Each row is followed by roughly how far along a hidden order it lies, from 0 to 10. A new part has a new order.
In the rows, 128 means zero.
[136 136 123 134 142 130 139 131 133 129 128 132 131 137 135 128 147 142
 150 138 151 137 143 158 176 168 149 148 196 161 147 166 172 156 165 161
 163 176 153 168 166 172 158 215 159 154 151 190 149 184 177 154 152 154
 150 174 182 173 175 152 180 151 185 162 183 175 201] : 3
[129 130 132 131 131 125 131 129 127 130 128 129 133 128 129 128 130 131
 129 131 136 130 128 129 125 125 128 130 123 128 130 122 127 125 136 122
 122 128 130 130 127 134 128 133 129 128 132 129 127 130 131 133 130 133
 125 137 135 136 146 139 125 133 150 141 154 190 169] : 10
[127 133 141 134 130 121 132 132 128 132 141 127 143 134 131 130 150 156
 124 146 155 125 137 137 170 152 140 172 167 150 156 210 140 165 176 163
 158 154 154 149 161 165 160 190 160 167 156 176 149 161 189 174 150 163
 150 188 188 165 168 163 181 156 183 141 173 200 195] : 3
[125 130 141 134 127 118 134 135 125 130 135 124 141 131 124 125 143 145
 118 138 131 119 128 118 127 117 112 147 115 123 136 140 110 134 139 123
 126 113 131 117 131 134 133 132 131 141 139 137 129 125 135 149 133 138
 138 155 164 151 158 156 160 151 171 139 175 194 181] : 9
[130 132 133 133 133 121 134 130 133 130 129 128 135 133 131 128 141 143
 129 134 148 128 135 136 160 149 146 150 168 149 145 173 152 154 171 158
 156 173 155 150 157 167 161 214 160 156 152 172 148 174 178 161 154 151
 149 178 188 171 169 159 176 150 183 153 174 191 205] : 4
[133 140 137 136 140 145 147 148 144 144 147 156 151 148 178 159 156 163
 152 163 176 145 152 169 194 183 161 170 206 168 156 186 175 162 169 174
 162 184 151 156 157 165 158 193 159 153 147 165 150 172 174 154 157 156
 147 182 186 169 159 151 172 153 191 161 163 178 246] : 1
[131 124 103 117 127 148 123 128 134 124 113 133 108 121 140 140 105 102
 144 112 125 144 130 148 114 153 135 103 155 142 122  98 161 120  99 135
 138 158 123 143 124 124 133 131 133 114 119 134 137 162 143 117 146 135
 138 163 149 157 133 127 161 142 180 167 159 160 241] : 8
[127 129 135 132 128 118 129 129 125 128 138 124 137 128 127 126 137 139
 121 131 134 122 128 122 127 125 128 143 130 130 138 150 120 143 161 139
 141 139 141 134 148 155 153 174 151 159 153 164 149 157 176 174 153 155
 147 182 169 170 166 161 178 153 189 149 175 195 208] : 6
[125 130 144 132 127 115 129 129 125 131 137 124 139 131 123 124 141 145
 118 139 136 121 129 125 137 126 129 155 136 135 148 193 129 153 179 155
 154 147 151 138 156 170 157 183 160 164 155 172 150 160 186 170 157 155
 146 173 193 170 182 165 173 152 190 145 172 198 187] : 5
[133 136 133 138 140 119 139 130 130 129 131 125 138 131 130 123 147 144
 137 137 132 123 132 127 143 117 132 132 128 133 130 126 120 134 138 116
 128 123 133 140 132 138 132 148 135 118 134 142 130 145 140 146 133 129
 135 149 181 157 164 154 168 143 170 148 185 191 151] : 9
[127 125 126 123 123 135 126 126 128 127 124 132 126 127 123 136 116 119
 127 121 123 130 127 133 123 131 126 121 129 124 123 133 132 130 122 132
 131 125 128 126 129 126 128 131 127 119 125 127 133 129 131 127 139 130
 131 138 133 134 133 130 140 135 144 144 143 138 186] : 10
[132 148 149 141 141 141 147 156 147 152 162 153 174 154 172 163 160 170
 143 168 177 140 149 158 205 154 150 180 194 156 161 210 156 164 180 173
 163 171 156 144 158 169 161 194 155 160 154 175 153 163 188 169 154 158
 152 183 185 188 166 153 174 153 176 147 165 184 204] : 0
[129 144 155 137 136 141 143 155 145 150 160 156 167 152 167 159 156 162
 138 169 176 138 147 159 182 174 152 173 190 155 162 207 158 166 176 183
 171 169 146 137 161 165 159 188 152 148 151 169 152 158 179 164 153 151
 149 188 186 163 156 156 170 155 174 147 152 176 211] : 0
[126 141 170 143 132 117 141 149 139 148 165 140 179 153 157 152 174 189
 123 178 182 125 146 143 191 155 143 187 161 147 168 231 130 171 205 167
 162 148 158 128 163 172 161 187 148 173 161 170 144 143 187 188 150 164
 150 170 185 167 178 174 177 162 179 131 173 206 130] : 1
[127 134 147 131 129 137 139 148 141 144 153 150 164 150 166 157 152 162
 137 165 173 138 147 156 180 180 151 176 186 152 163 207 159 166 169 180
 168 172 150 139 163 165 162 191 152 155 151 173 153 156 190 168 161 155
 151 189 196 156 156 157 175 153 182 143 158 180 214] : 1
[126 130 132 132 126 118 129 129 126 130 137 126 138 132 127 127 139 138
 124 136 147 125 129 126 145 136 131 157 145 134 146 172 127 148 170 158
 150 155 149 141 157 164 154 192 154 160 154 176 149 167 178 170 152 154
 152 181 189 160 164 163 169 158 183 154 173 181 205] : 4
[120 124 142 126 113 120 120 128 125 130 133 128 137 129 126 135 127 138
 112 139 135 124 130 123 142 135 128 153 149 134 152 195 134 145 169 171
 161 152 150 125 157 155 156 175 153 153 154 171 149 150 186 176 159 154
 155 198 190 166 163 160 172 158 184 144 154 183 217] : 4
